[ -28 -158  -35   48 -128  -20   55  -76 -121  130   -2   16   11  273
 -193  113 -256  112  -47  179 -109  -69  262  -78  -26   86  -48 -121
  -65  -23   56 -133  218   27  -51  -75   80  -19   25  -83  -97   12
 -114]	z57
[  20  -72    7   -2  -79  -24  -14   27   74  100 -114   55   50  -10
  -46   -8   10   13   88  -10   48  -31 -144  -45  -74  123   86    2
  -61   47  -75  -68   22  147   66   39  -61  -37  125 -152   19  105
   46]	z793
[ -14  -13  -93  -73 -214  -44  -68  -23 -215  -54  -53  173  -48   74
  -97  170  -78  156 -120   69   73   74   75    7   31  123  127 -290
   86  122  -58  -64  159  160   84 -180   63   -6   69  -57  -14 -101
  113]	z366
[   5   37    6  -29  -87   31   52   40   49  -25  -68  -52   32  -31
  -27  -75   20  -31   61  -67   -5  -18 -123  -52  -84  114   93  -57
   17   18   -8 -100   -2   75   32  -35  -55  -62   22  -99   14   64
  -21]	z284
[-433  -35 -353 -217  191 -173 -171  242 -221  253 -357  230 -525 -122
  299   19  -32  152  117  437  -26   84 -341   16   60  240   52 -368
   76 -350   -4  147   13  -58  212 -238 -196  -38  -90    6  132  339
  352]	z666
[  10 -119   40   79  -53   10    5   47  118   54 -107   19   29  -34
  -32  -65    6  -22   59    3  113  -12 -108  -26   12  109   87    6
  -53   29  -46  -46  -21  164   66   54  -19  -56  107  -95   47  127
  -10]	z666
[ -80  -12 -353 -128  186   47   33   38    7  106   17  -74 -347 -251
  115  -50   27   42  126  153  899  -90 -303  -21  283  371  -68 -153
  -39   -1  361    8  154   15  408 -190 -109  -26 -463 -354 -346  418
  275]	z284
[ 384  -91  284  252  117  -92  -54  171  177  561   -1  166  199 -160
  -89 -172   23 -105 -444  238 -314 -187   94 -243 -379 -319   93  129
  155  169  -60  158 -143  244 -391   83  -95  -23  342  250 -103  -94
 -146]	z666
[  97   44  161  106 -192  359  101  -64  353 -345 -353   44  132 -106
   72   26  118 -178  151 -195  453  182 -608  164   87  120  -17  -11
 -192  -59 -111 -362   -5 -366  412 -125  165 -215  272 -115  114  102
  265]	z366
[ 287  241 -151 -211   20  268 -214  131  214   29   -6   33   64  115
   19  -44   15 -118 -458 -267 -118  161 -161 -241 -385  319  222  103
  222  100  390    5  300   -2   82  121 -309 -122  159  334 -173  122
  219]	z57
[ -10  -45   18    2   -7    1   79    1   84   19  -54    3   -7  -96
  -93  -44   34  -59   11   20  139    9 -144   -4   -8   88   38   -3
  -13    8  -52  -16  -32   60   78  -39  -65  -68   14  -66   13   -3
  -27]	z239
[ -10  -83   32   30    0   13   29  -27   17   33  -34   24   32  -23
  -44  -40    3   32   79   27   31  -16  -47   -7  -55  107   11  -14
  -37    7   -8  -20   25   51  -20   -7  -85  -18   35 -133   22   44
  -33]	z343
[  31  -60   32   41  -41  -32   54   -1   20  121 -101  -38  -62  -34
  -59  -82  -10  -12   14  -53   72   -3  -58  -55  -21  132   95  -87
  -21   23   48   -6   17  104   19   15  -63    1   31  -65   -9   95
   -1]	z239
[  30  -19   48   68  -20  -37   74  -71   52  116  -29   -7   10   18
   13  -62  -10  -36   39   29   96   -8  -62  -18    3   72   51   59
  -43   35  -17   21  -36   99  -11   49    1  -25   67 -100   40   67
  -23]	z57
[  68  -20   23   62  -65  -35    0  -61   10   44  -81   42   19   -1
  -20  -76  -55  -27   70  -43   91  -19  -44  -37 -103  165   21   34
  -34   28   -3  -83   76   96   15   14  -57   39  148  -87    7   98
   -9]	z343
[-219  103 -336  -19 -293    9 -474 -190 -272  154  -21  300 -151  -26
 -523  392 -142   52   41  -95    0   -2  328  150   86  155 -163  123
  -44 -284   31 -446 -104 -306    8 -257   44  262   73  186 -205 -402
   28]	z343
[  47  -19   46   51  -81   25   22   -4   54   97  -57  -22   82  -10
   61  -43   -1  -78  129  -64  -11  -54  -98  -48 -127   21   21   23
 -105   60  -38 -100    9   26  -41  -16  -77  -24   33 -104   71   25
 -101]	z284
[ -10  156 -157  119   76 -218 -290 -306   75   90   19 -127  -64  177
 -101   37  -46  310 -112   23 -108   42  462 -110   26  185 -244 -106
   59  209   92  -70  212  -70  136  214 -215 -107  292  331 -243   -6
 -135]	z366
[  50  -36    3   31 -116    2   55   -9  -30   36  -18   37   13  -56
  -90   26    2  -21  -26  -78  -16    2  -72  -34 -101  118   28  -10
    8  108  -34  -55   61  113  -13  -16  -86   52   92  -80  -54   -6
   -4]	z239
[  4   6  23  46  15   2  25  -8  55  -2 -61  26  44   0   4 -43 -27 -21
  80  -3  65 -41 -47 -24 -72  64  55  13 -19  52 -69 -49 -41 114  15  23
 -48 -16 110 -24  18  35 -20]	z284
[ -82    0  -13   78 -145  262 -311  299  165  -34   64  165  -38 -168
 -127  186   24 -182  165 -324  501 -102 -756  -78  -63  102 -195 -122
 -124  290   25 -302  249 -185  449  113  -32  -25  -56 -251  168  645
   81]	z666
[  82  -34   64   35  -66   12   24    9   37   45  -56  -19   74  -33
  -40  -26   -5  -57    0    5 -127  -32  -58  -28 -117  112  -24   24
  -33   82   23  -73   26  105  -23  -12  -58  -18   63  -51  -17   29
  -58]	z666
[ 100 -170  132  408 -106  172 -107  187  144   66  -70 -157  163  237
  173  -84  -26  167 -366  339  384  -83  607   92  298 -244   -6  325
  105   34  115   50  -87  -73  -31 -202  357 -337 -396  232   30 -204
 -115]	z284
[  -3  -34 -145  -77 -143  -43  -97   72 -172  209  -84   94 -131  207
  -65  112 -142   51  -22   89   90  -20   56   -5   18   11   56  -31
  -20  -96   19  -69   47   45   31 -126   42   77   -9  115  -58   66
  162]	z793
[  25  -11  -33   89 -161    8  -42  -32   50   17    8   -9   22   -7
  -62  -45   11  -88   23  -52   45   -7  -69  -15 -103  109   35    0
    1   75    6 -126   19  111   45   25  -84  -14   99 -110   16   32
  -64]	z737
[ 79  17 -58  12 -77 -35 -15  27  35  88 -61  13  30 -11 -21 -43  21  -9
 -13 -14 -32 -10 -62 -15 -99 150   8  47  53  53 -39 -74  45 165  17 -17
 -36 -38  52 -63 -73  21  35]	z239
[ -21  -44 -175 -101 -108   77 -198 -137 -349  346   38   14  -80  -10
 -156  377  -43 -187 -211  287  147  -43  293  198  188  232 -171  217
  163 -290  201  -84  -64 -135 -325 -647   64  121  127  349 -197 -396
  122]	z57
[ 143  -12 -143  120   65  315 -229  -30 -221 -106  139   88  192   28
    3  -38 -137  266 -290   75  201  138  148 -155 -268  496 -279  705
   50   41  242 -338  268  -76 -127 -264 -155  337   42   88 -356  -89
 -126]	z284
[-107 -237 -257   87   44   90 -475   51  184  209  -35 -387   47  138
  298   34   42  193  141 -263  271 -103  168 -220  164  349  154 -467
   89  -19  474 -190   20  176   22  348 -169 -372   36  119  162  557
    8]	z239
[  -3  -48   19   51 -113  -29  -71   16   32   75  -59   19  -16   -3
  -52  -94  -23   29   71   52    6  -40  -41  -49  -75   49   35  -22
  -21   27  -42  -63   18   97   87   64  -67  -44   24 -115   83  134
  -50]	z666
[  34   39  -33   27  -91  -48   25  -29   40   73  -20    9   49  -21
  -40  -69   -7   46   50   87   49   -4  -18    8    9   75   28    3
   -1   83  -56   -3    5  125   65   -3    4  -67   28 -107   18    5
    2]	z737
[  64  -95   13    9   74  -49  -91  -21  -92   79  -46  -75  -24   66
  -70  -16  -77  -13   23    4 -172  -56  161  -34   60  -35  -52  -43
   10   46   55  -83   52  133  -34   30   80   30   34   39  -50   70
  148]	z239
[ 314  212  236 -233  104  344   28  -94  451  374 -368 -246  153 -246
  221    4   49 -254  190   66 -305 -276 -347  178 -268  135 -333  147
    9  -44  141 -204   12   -1    8   91  221 -418  197  -77   57  391
  191]	z239
[  18   23   45   37  -60  -58   52  -10   -7   70  -28   39    5  -34
   -2  -24   23    9   58  -40   32  -33 -109  -44 -108   58   42   13
   -3   27  -80   19  -26   78   -8   77  -36   46   91 -110   11   78
  -15]	z793
[  67  -60  -20   61   -1   29   57    6   62   87  -69  -18   74  -66
  -43  -29   14  -45   59   -5    3    1 -128   -6  -98  107  -45   86
   26   66  -37  -69  -58  175  -41  -19  -70  -45   74   14    5   36
  -36]	z793
[ 333  359  126  218  211  -67   29  -64  -38  156  289   13  -53 -172
 -334   -9   -9 -382 -115 -179  -64  -29 -289 -200 -233 -310 -147  -57
  260 -223   31  125  -84  -38 -423  182  380  321  129  198 -268  -66
   49]	z666
[ 43  -4  57  47 -24   0  63 -17  44  33 -49 -15  -1   3  17 -51  -3  10
  37 -12  25  -6 -33 -45 -56 104  93 -52 -29  -5  51 -32  -7  75 -20  82
 -77 -19  47 -59 -29  67  15]	z737
[  33  105   82  -49 -193  -75 -108  -43  -28   71  -77  -22 -133   75
  -11  -18  -75 -123   -1   40  189  -41  -23    5   91  -26  139  -37
   53 -114   42   12  -29   46   14  129   84   28   24  262  149   56
  192]	z343
[  46  -23    2   25 -191  -37   -5   -8   25   52  -36   15    5   29
   -5  -53  -44  -44   12   50   74  -18  -64  -24  -77  140   32   -1
   -1    2   39  -93   47   74   69  -10  -76  -66   66  -48   59   66
  -19]	z343
[  43  -55  -32   85  -60    2  -17    9   62   61  -96    7   10  -50
  -29  -27  -16  -31   71  -12   36  -22  -64  -26  -58   74   70   -2
  -13   23  -68  -52   42  166    3   -2  -20  -22   50 -135   26  107
   41]	z284
[  30  -62  161  -56  279  108  121   47   46  109  -61  -75  -28   36
  -76   30    6  132  -46   -6  -28   39   64  -39  147   87   14  -24
  -43  -92  121   84   91   28  -73   71  141   11   12   70 -199    4
   -3]	z366
[  34  -10   47   -9  -71  -13   16   11   44   67  -45   37   37  -47
  -17  -68  -24  -15   -4   83  -36  -15 -142  -62  -95  108   43   19
  -20   -7  -38  -54   29   80  -12  -29  -73    0   74 -159  -22   54
    8]	z366
[ -22   92 -184   59  203 -288 -254 -308 -138   63  -64   12 -310  -83
 -259 -433 -145  317  349  212 -311  -72  200 -289 -321  197 -145 -198
  259 -283  127 -109  351  148  159  403 -128  197  -64 -279 -240  234
  101]	z737
[-131  148  -37   31 -437  -51   44 -248   94 -168    4 -144  -95  373
   98  153  -65   92  478 -152  -64 -137 -174  130 -185 -419  -17 -137
  -51  219   83 -300  -38  135  297  198   19 -253  145 -463  333  280
 -164]	z666
[ -29  -45   32   58  -72  -32   55    4   24   11  -24   31  -17   -5
  -40  -54   41   32   59  -80   67   -9  -96  -23  -36  116   68  -12
  -30   25  -13  -34   24   35  105   57  -84   -3   14 -201    2   90
  -15]	z239
[ -35   90  -55 -113 -125    3  -52  -11  -21    5 -121  -80   -7  100
    0  -18   29  139  -23  -21  118   58  -53   21  125   98   91  -10
   31  -19  -32  -65   56   26  -45 -129   75  -46 -153  -38    2   59
  119]	z366
[  62   76   68   47  -28   -1  -12   -4   42   22  -51   31   34  -12
   12  -93    5  -10   97 -103   59   -4  -67  -63  -65   59   82   71
  -60    2  -52  -90   12   16   12   44  -26   21   60 -122   -5   54
   -1]	z284
[ -10  -19  545 -228  251   16   -3   84 -279 -219  243  -21 -106   78
  329   44   47 -268  319 -186   85 -131 -101 -288 -344 -122 -301 -139
 -416   20   63  -50  165 -532  -25   51 -131  224 -211  -70  -48 -170
 -337]	z57
[  60 -152  109  -84 -480  -12 -313  315 -395  111   83  514 -116  -72
  168  285   21  218  261 -271  490  -85  121   98   47   73  192 -139
  131  -72  -30  -84   51  -52 -119 -307 -119  265  230 -107  -17   42
  166]	z737
[  19 -175  -40  -41  115   49  -41 -355   81  149   89 -184  213  359
  195  -64  126  332  252   87   -8  -76  160 -100 -147 -185 -310   70
  162  127   31 -243 -225  -39 -487   64 -421 -290  206  387  -55    0
   63]	z343
[ -50 -260   79  294 -381  -78   85  -51  -57 -186  -14 -250  -68   34
  450  -12   13  274  448  -43  272   58  187  -74  -85 -176 -189 -221
  -21  161 -409  119  -53  214   -9  136   76  -84  332  -72  344  139
 -325]	z366
[  97    5   23   48  -71  -18  -24  -28  -43   64   14   44   64   16
  -26  -39  -25    0   62  -84   47   10  -68  -54 -155   59   77   -6
  -65   29  -12  -38   22   54  -30   13  -95   95  102 -111   11   22
 -108]	z793
[ 156  182   55  -44   35  276   54  146  410 -222 -340 -188   78   58
  415 -133  110 -104  591 -855  -95   82   -5 -128   62   63  297 -155
  -36 -262   44  -15   97  -73  -47  601  169 -288 -148   14   52  210
  391]	z343
[ -58  -10   28  149 -125  -71  -62 -148 -212   74  184  -38 -148   92
 -113   72 -110  -50 -127   59    4  -42   13  -14  -34   -9   31 -115
  -32  -36  153  -50   50   10  -56   56   57  252  108 -154   17  118
 -135]	z284
[  10  -38  -30  145    0   31   80  -57   -9 -123   40   95   67    6
  -54  162  -75  -25  -43 -132  120   68 -103   30  -36   95   -7   40
  -83  -77  -32   -4   22  -56  -27   89   54  171   78   29  -20   35
  -52]	z793
[ -33  172  149 -282  -41 -116 -154  -99  -26    6  -91   29  -95  -60
 -325   99 -269   63   89  452   64  -66 -344 -124 -389  -55  113 -432
 -134 -293   23  -42  117 -138  -90 -115 -299   80  -22  181  178  -62
 -318]	z343
[  94   92  -33   -7 -182 -114 -124  108 -178  -25  150  179  -80   60
  -21   30  -62  238 -229   51  117  -29  178 -179 -170   62   19  -72
  180  -96   -9    8  138  -24   18   60   87  125   89   10 -230   52
   64]	z343
[  -3   21    3   65  -81  -28    7  -94  -13   35  -67  -10  -16  -60
 -115  -21  -28  -83  -23   26   24  -43  -39    3  -40   82    2  -11
   20   85    8  -62  -14   75   -1  -53  -60   -2   30  -37   35   44
  -21]	z666
[ 19 -29  16 -21 -67  49 -24  47  -1  73 -55  -7  25  10 -88 -35  31 -85
  87 -76  17 -37 -93 -19 -87 112  42 -49  -1  71 -29 -77  12  86  24 -49
 -74 -19  77 -97 -19  34   3]	z793
[ 447  -60  110  174  193  458  -90   46  216 -415 -106 -132    2  -54
  -43  382  -30  -97  165 -589  769  -11  417  -15 -128  -97   14  390
  -65   60  418 -188 -234  209  190  -71  125 -232 -152   54 -221  -16
  156]	z793
[ 170   46    8   27  -72  -58   85 -167 -131  -77  -51  -73   54  -23
  -34  173  -13  -57 -117  -28   -8   -2  160  112  126  -61  -51  -21
  -14  113   38   87  179  -34   30 -133  212  100    8   94  -37 -109
  177]	z737
[  39    3   -8   22  -56  -26   77  -56  -21   -2  -44   10   -3  -40
  -47   39   35   -7   90  -46   73   20 -110   27  -46  126   21  -12
   -8   22  -67  -14   21  126    4    6  -69   24   87  -36    8   37
   38]	z343
[-154   61  -74  -59 -166 -206  -87 -171  -61  131  -21  151 -190   -9
   96 -110   11  154   35  170  284  -25  -60  -64  131  282   -4   -5
  -47  -19  -84 -155  -59  -23   32  129  -90  107  132 -143 -196  114
  258]	z737
[ 332  124 -113  234   64  -27 -203 -127  368  272  -71  168   99  -53
 -458 -218 -379 -165   52  -53 -127   77  -81 -217 -245  229  143 -307
 -117  396  379  129   64  377    9  193  -74  -63   73 -202 -115  -18
    0]	z666
[ -66  -64  -71  -45  -52  -47  -88   79    7  -42   56  168   34  147
  -84  144  -91   -3 -231  171  230    7  -31  -29   55  133  108 -127
  -30 -163    3 -104   76  -31   -5  -71   74  -69  -61   27  -76  -58
   11]	z343
[  -9  394  193 -362  166  -95 -326  -21  193   55  135 -120  -77 -351
 -131 -237  -57 -227  -96  162  152  -82  -64 -199   64   49 -138  -35
  148 -186  250   44  172 -501   75   52 -220 -206 -281  410   89 -117
 -220]	z239
[  4  -4 -77 -36 -15  18  -7  33 -48  52  84  32 -15 148 227  10 -55 116
 -54   6 191   0  13  20  26  -1  -9 195   3  -2  56 -22  49  -3 -90 -50
 -30  76  11  23 -49 154  -6]	z284
[ 299  526 -359   15   24 -230   44  -77  265  109  -37 -186  283  132
 -259  -12 -204  136   60  217 -588   98   97   26   39 -325  100  397
   79  157 -116  204 -104  554  120  219  106 -295 -144  236  140 -108
  137]	z666
[  33  345  -77   34  599  152  -37   10  452  232 -128  138 -138  113
  -51 -204 -175  317 -332  343  201  -54  -38  -70 -145 -242  -45   45
   37 -283  193   69  398 -397 -108  165  159 -200 -662 -188 -469  124
 -156]	z239
[  -9  -64   53   10   -5    1   35  -56   71  105  -26   -7  -52 -115
 -111 -118   33  -45   22   55   39    0  -58  -60  -27  167   18  -27
   19   38   -5  -50  -14  120  -38   16 -101  -39  162 -144  -75   38
    3]	z737
[   8  333 -180  201    8 -140   -2   61  578   57 -204   84   51  279
  521 -429  -81  -28  220  -78  736   57 -404   20  -36 -103  162  293
  -75 -133 -227  -77 -178   14    4  251   33 -149  136  165   57  201
 -192]	z343
[  24  -36   33   40  -45   17    9   34   37   15    3  -36   20    0
  -14    5    9  -24    4  -81   19  -14  -16  -68  -74   94   76  -14
  -53   17   43  -45  -23   81  -49    6  -34  -12  -17 -108  -25   30
  -61]	z284
[-121 -132 -200   48   -5   64   42  231   49  332  -98   79 -115  223
  -17  354  -20  564  -62  237  319   47  -80 -140 -141  -67  116  -64
  190  247  -37  153 -203  522  180   32 -119 -456  184  183  250  349
   19]	z793
[  56  -33  -17   69  -98   -2    4   -7   -4   93  -37    8   56  -40
  -54    0   14  -88   -4   14  -83  -21 -127  -24 -120  113   -3   -6
   25   53  -37  -76   13  133  -99  -55  -84   29  149  -37  -26   28
  -18]	z666
[  26  -33  -60   56   -2  211  107  -84   70  -67 -266 -249  -40  329
  175 -397  -64  -90  368 -510  169   -2  237   74  144  108  125 -186
 -171  -26  267   44  281 -346  372  103   25 -129 -454 -220  157  367
   75]	z793
[  77    0   38   35   38  -21   75  -33   81   97  -33  -32   13  -28
   35 -104    0   24   28   12   43  -13  -38    4   -3   81  -25   97
   -5   22    0   10   11   88  -10   48    9  -36   23 -117  -51   98
    4]	z239
[ -65  123  -19  -77  -65  -10 -129  -57    2   22   -3  -58  -27  116
 -117 -120  -24  113 -128    0   39   15   21  -84   20  127   19 -203
  -67   16  178  -71  109 -251   32  -66   43   27  -99 -107 -159   -9
 -105]	z666
[  39   19    8   57  -23  -51    6    2  129   43  -52   -3   49  -40
   13  -86   11  -52   23  -56  -59   26 -134  -24  -69  119   50   48
  -50   82    0    1   -3  132   10   33  -81  -10   46 -147   -4   42
  -53]	z366
[ -53   16  600   10  154  392  190   30 -206 -100   78  -17 -213 -122
  271 -199  114 -265  -41 -296  255  -76 -248   51 -159 -216  146  -90
 -309  -59  139   73  137 -621   48  165 -102  493   31 -186  105  159
 -350]	z737
